Below is a small trained network, with its code and all its weights. Each question gives an input and a target symbol and asks what happens when units are switched off, that is, made to give their printed mean instead of their output.

import numpy as np


def w(rows, s, z=0):
    codes = np.array(rows[::2]) - 128.0
    scale = np.full(codes.shape[1], s)
    scale[-1] = z or s
    return codes * scale


def f(y):
    return np.maximum(y, 0)


def softmax(a):
    e = np.exp(a - a.max(-1, keepdims=True))
    return e / e.sum(-1, keepdims=True)


def log_softmax(a):
    a = a - a.max(-1, keepdims=True)
    return a - np.log(np.exp(a).sum(-1, keepdims=True))


def net(x, mask):
    ids = ['βζλξστω'.index(c) for c in x.split()]
    T = len(ids)
    res = E[ids] + P[:T]
    r = res
    for j in range(2):
        rows = slice(3 * j, 3 * j + 3)
        q, k, v = (r @ M[0][rows].T for M in (Q, K, V))
        z = softmax(np.where(np.tri(T) > 0, q @ k.T / 3**0.5, -1e9)) @ v
        o = O[0][rows]
        res = res + np.where(mask[j], z, o[:, -1]) @ o[:, :-1]
    y = f(res @ A[0][:, :-1].T + A[0][:, -1])
    res = res + np.where(mask[2:10], y, B[0][:, -1]) @ B[0][:, :-1]
    return log_softmax(res[-1] @ U[:, :-1].T + U[:, -1])


Q, K, V, O, A, B = {}, {}, {}, {}, {}, {}
E = w([
[119,201,84,192,170,239,88,127,116,187],'β',
[171,161,80,12,57,143,133,63,6,99],'ζ',
[80,96,122,219,126,182,235,85,123,158],'λ',
[113,144,174,125,160,65,82,121,117,157],'ξ',
[194,124,120,108,76,57,132,117,55,94],'σ',
[110,175,207,21,159,123,170,105,186,132],'τ',
[161,121,196,154,129,82,142,141,159,81],'ω',
],0.013)
P = w([
[108,125,74,153,190,132,123,95,234,113],'0',
[108,196,122,152,91,117,111,144,178,172],'1',
[161,161,177,158,131,152,162,153,92,183],'2',
[161,139,121,196,255,165,227,134,123,174],'3',
[94,150,45,191,172,163,155,193,157,113],'4',
[62,61,99,88,112,97,132,207,77,119],'5',
[124,14,149,149,83,167,162,148,59,155],'6',
],0.0095)
Q[0] = w([
[169,80,255,105,63,187,74,176,86,215],'h0',
[169,166,176,169,119,135,165,22,124,173],'h0',
[36,93,130,154,66,132,206,135,114,158],'h0',
[132,125,146,104,109,155,91,126,143,120],'h1',
[176,138,145,123,152,156,105,140,146,95],'h1',
[89,132,133,132,113,136,179,118,134,127],'h1',
],0.031)
K[0] = w([
[238,109,164,126,255,165,168,111,72,135],'h0',
[123,98,31,126,205,94,155,77,165,89],'h0',
[68,111,146,146,96,118,192,141,88,164],'h0',
[129,135,150,137,95,138,157,114,129,158],'h1',
[142,147,144,145,150,126,163,88,125,132],'h1',
[139,98,141,108,128,159,95,133,149,107],'h1',
],0.035)
V[0] = w([
[188,102,87,172,63,75,211,109,92,73],'h0',
[149,138,46,57,137,202,107,82,86,177],'h0',
[156,106,70,179,171,39,3,110,56,148],'h0',
[97,96,129,118,144,94,122,56,113,104],'h1',
[145,87,80,141,225,107,137,114,92,137],'h1',
[80,132,105,114,100,113,98,209,106,130],'h1',
],0.017)
O[0] = w([
[196,234,100,62,121,90,83,218,158,158,219],'h0',
[35,219,191,118,117,108,224,131,143,59,254],'h0',
[137,109,158,95,69,254,158,209,191,111,57],'h0',
[152,168,156,162,112,172,112,183,89,131,174],'h1',
[103,170,153,66,81,152,118,100,152,134,155],'h1',
[133,112,152,184,145,179,169,115,165,119,85],'h1',
],0.0099,0.0059)
A[0] = w([
[118,78,191,59,120,155,97,187,191,120,87],'n0',
[148,28,118,115,101,230,143,176,190,142,54],'n1',
[150,129,74,69,76,132,115,215,162,221,15],'n2',
[141,38,149,152,135,188,57,72,99,171,182],'n3',
[102,146,156,142,121,163,133,162,115,156,4],'n4',
[237,29,68,144,182,144,140,115,164,209,7],'n5',
[61,32,114,193,120,169,253,130,150,114,154],'n6',
[87,2,82,190,197,116,190,129,117,141,159],'n7',
],0.0085,0.0027)
B[0] = w([
[164,125,35,158,99,193,131,116,57,128,187],'n0',
[167,107,142,98,107,65,221,124,148,185,209],'n1',
[188,133,171,194,193,144,110,77,151,78,237],'n2',
[98,74,106,145,163,62,206,162,175,112,250],'n3',
[68,93,55,221,144,160,147,148,118,118,172],'n4',
[36,118,152,71,138,159,82,193,101,74,251],'n5',
[124,133,144,121,98,138,2,125,92,193,234],'n6',
[196,167,139,113,94,186,178,85,194,87,232],'n7',
],0.0092,0.012)
U = w([
[101,124,174,148,156,215,79,119,176,141,111],'β',
[84,193,130,129,161,172,196,196,194,97,140],'ζ',
[146,173,53,138,182,58,78,156,153,252,231],'λ',
[145,82,95,114,128,176,181,185,218,211,192],'ξ',
[220,157,94,177,200,212,131,172,206,134,113],'σ',
[136,99,114,177,204,150,182,64,220,81,6],'τ',
[105,75,114,115,231,178,95,182,198,77,126],'ω',
],0.0025,0.0026)

Each question gives the input, a string of symbols that net reads in full, and the target symbol t.
The units are the heads (3 rows each of Q, K, V and O) and the neurons (one row each of A and B). Each row of codes is followed by its name. A weight is (code - 128) times the scale printed after its matrix; where a second scale follows, it is the last column's (O, A, B and U).
mask holds one flag per unit, heads first, then neurons. A switched-off unit (its flag False) gives its mean, the last column of its rows in O or B, instead of its output. The means were averaged over made-up inputs and are rounded, as every weight is.
A unit's drop is (log p(t) with every unit on - log p(t) with that unit switched off) / (log p(t) with every unit on - log p(t) with every unit switched off).
The circuit of an input: a set's keep is (log p(t) with only the set's units on - log p(t) with every unit switched off) / (log p(t) with every unit on - log p(t) with every unit switched off). Starting from all 10 units, units are removed one at a time, each time the one whose removal leaves the highest keep (on an exact tie, the one counted first), for as long as the keep stays at least 0.8.
circuit, biggest first: the units of the circuit, biggest drop first
most important unit: the unit with the biggest drop
top k neurons: the k neurons with the biggest drops, biggest first
heads that matter: for each layer, one digit per head in row order, 1 if its drop is at least 0.15 and else 0, layers parted by /
drop of u: that unit's drop, to one decimal
input ζ β τ β ζ, target β: circuit, biggest first -> h0; n6
input ω τ σ τ ζ λ ω, target τ: circuit, biggest first -> h0; n7
input σ ζ β, target σ: circuit, biggest first -> h0; n2
input τ τ ζ, target τ: most important unit -> h0
input ζ β τ ω ξ λ ω, target ω: circuit, biggest first -> h0; n5; n3
input ζ ξ ξ σ τ, target ξ: circuit, biggest first -> h0; n1
input ξ β σ, target ξ: circuit, biggest first -> h0; n1
input ω λ τ, target ω: heads that matter -> 10
input ω ξ ξ σ, target ω: circuit, biggest first -> h0; n5
input σ ζ ξ ω ω ζ ζ, target ω: top 2 neurons -> n5; n3
input ζ τ σ ω ξ, target τ: top 2 neurons -> n7; n3
input ω λ λ, target λ: drop of n4 -> 0.0
input ξ ζ ξ ζ β, target ζ: drop of h0 -> 1.0
input ξ ζ ξ, target ξ: drop of n1 -> 0.4
input λ λ λ ω λ β, target λ: circuit, biggest first -> h0
